Below are the code and all the weights of a small trained network. Each question names an input and a class and asks about switching units off, where a switched-off unit gives its printed mean instead of its output.

import numpy as np


def w(rows, s, z=0):
    codes = np.array(rows[::2]) - 128.0
    scale = np.full(codes.shape[1], s)
    scale[-1] = z or s
    return codes * scale


def f(y):
    return y / 2 * (1 + np.tanh(0.7978845608 * (y + 0.044715 * y**3)))


def log_softmax(a):
    a = a - a.max(-1, keepdims=True)
    return a - np.log(np.exp(a).sum(-1, keepdims=True))


def net(x, mask):
    res = np.array(x, float).reshape(1, 5) / 4 @ E
    y = f(res @ A[0][:, :-1].T + A[0][:, -1])
    res = res + np.where(mask, y, B[0][:, -1]) @ B[0][:, :-1]
    return log_softmax(res[-1] @ U[:, :-1].T + U[:, -1])


A, B = {}, {}
E = w([
[146,168,97,136,207],'x0',
[45,190,169,86,154],'x1',
[110,102,7,101,129],'x2',
[198,212,110,123,76],'x3',
[166,129,171,18,150],'x4',
],0.012)
A[0] = w([
[134,68,84,196,131,107],'N1',
[75,134,110,157,180,147],'N2',
[168,121,141,80,161,46],'N3',
[142,27,68,184,111,193],'N4',
[135,130,131,122,169,129],'N5',
[122,137,156,97,143,121],'N6',
[147,121,112,118,81,74],'N7',
[59,137,128,253,130,142],'N8',
[112,133,60,57,159,109],'N9',
[151,130,183,165,155,139],'N10',
[59,120,173,114,129,253],'N11',
[64,143,104,173,168,101],'N12',
[165,198,110,90,142,182],'N13',
[177,174,138,108,128,174],'N14',
[106,96,123,115,129,123],'N15',
[127,84,146,142,100,145],'N16',
[122,70,98,119,59,227],'N17',
[96,125,217,129,174,68],'N18',
[120,166,171,98,152,193],'N19',
[122,136,162,112,153,143],'N20',
[37,69,165,82,165,147],'N21',
[62,123,102,138,152,127],'N22',
[165,180,80,143,100,109],'N23',
],0.016,0.0043)
B[0] = w([
[120,197,105,80,134,207],'N1',
[125,124,116,142,147,201],'N2',
[145,123,139,173,101,168],'N3',
[123,192,3,67,190,245],'N4',
[101,105,126,168,77,150],'N5',
[56,96,158,131,125,165],'N6',
[135,145,126,147,135,148],'N7',
[193,201,108,212,107,249],'N8',
[222,29,105,135,118,218],'N9',
[136,85,192,165,170,176],'N10',
[79,172,105,129,120,223],'N11',
[160,170,140,184,197,206],'N12',
[116,94,74,124,100,211],'N13',
[120,73,77,161,97,193],'N14',
[100,142,131,101,122,156],'N15',
[132,130,133,147,157,160],'N16',
[133,111,79,117,144,203],'N17',
[96,114,128,166,173,208],'N18',
[64,100,108,131,140,202],'N19',
[90,114,108,153,135,167],'N20',
[60,199,87,69,75,249],'N21',
[176,156,72,141,153,198],'N22',
[104,169,112,60,92,195],'N23',
],0.011,0.014)
U = w([
[190,58,114,134,83,91],'0',
[91,163,64,72,89,227],'1',
[199,141,207,98,149,18],'2',
[174,161,170,116,184,46],'3',
[72,98,141,140,171,2],'4',
[162,117,64,137,235,237],'5',
[155,141,147,250,137,223],'6',
],0.014,0.003)

Each question gives the input, the list of numbers given to net, and the class t.
The units are the neurons (one row each of A and B). Each row of codes is followed by its name. A weight is (code - 128) times the scale printed after its matrix; where a second scale follows, it is the last column's (A, B and U).
mask holds one flag per neuron, in row order. A switched-off neuron (its flag False) gives its mean, the last column of its row in B, instead of its output. The means were averaged over made-up inputs and are rounded, as every weight is.
A unit's drop is (log p(t) with every unit on - log p(t) with that unit switched off) / (log p(t) with every unit on - log p(t) with every unit switched off).
The circuit of an input: a set's keep is (log p(t) with only the set's units on - log p(t) with every unit switched off) / (log p(t) with every unit on - log p(t) with every unit switched off). Starting from the 12 units with the biggest drops (on a tie, the unit counted first), units are removed one at a time, each time the one whose removal leaves the highest keep (on an exact tie, the one counted first), for as long as the keep stays at least 0.8.
circuit, biggest first: the units of the circuit, biggest drop first
unit that matters most: the unit with the biggest drop
k most important neurons: the k neurons with the biggest drops, biggest first
drop when u is switched off: that unit's drop, to one decimal
input [7,-4,6,3,4], class 0: unit that matters most -> N9
input [-5,-4,-7,6,1], class 0: 2 most important neurons -> N8, N12
input [3,4,3,8,-7], class 6: 4 most important neurons -> N21, N4, N8, N12
input [7,-6,-4,5,-3], class 1: 3 most important neurons -> N23, N12, N9
input [-7,6,8,7,3], class 0: circuit, biggest first -> N9, N21, N4
input [-5,-4,-7,-8,-2], class 1: 2 most important neurons -> N21, N12
input [4,2,0,-3,-3], class 6: circuit, biggest first -> N4, N8
input [-4,-7,5,1,7], class 5: 2 most important neurons -> N21, N4
input [-2,6,8,-8,-7], class 5: 2 most important neurons -> N12, N22
input [-4,0,6,-6,-5], class 5: 3 most important neurons -> N12, N22, N23
input [-6,-7,7,0,1], class 5: 3 most important neurons -> N21, N17, N4
input [-4,-4,-5,3,-1], class 6: 3 most important neurons -> N9, N4, N21
input [4,2,1,0,7], class 0: 2 most important neurons -> N9, N4
input [-5,2,5,1,-4], class 5: circuit, biggest first -> N21
input [5,4,-3,-5,8], class 4: 2 most important neurons -> N18, N4
input [2,4,-1,-5,-4], class 6: 2 most important neurons -> N8, N4
input [-7,-5,5,6,8], class 0: drop when N21 is switched off -> 0.2
input [5,-7,4,7,3], class 1: drop when N11 is switched off -> 0.0
input [8,1,-6,5,0], class 4: drop when N12 is switched off -> 0.1
input [-5,-8,-6,-7,-6], class 5: circuit, biggest first -> N4
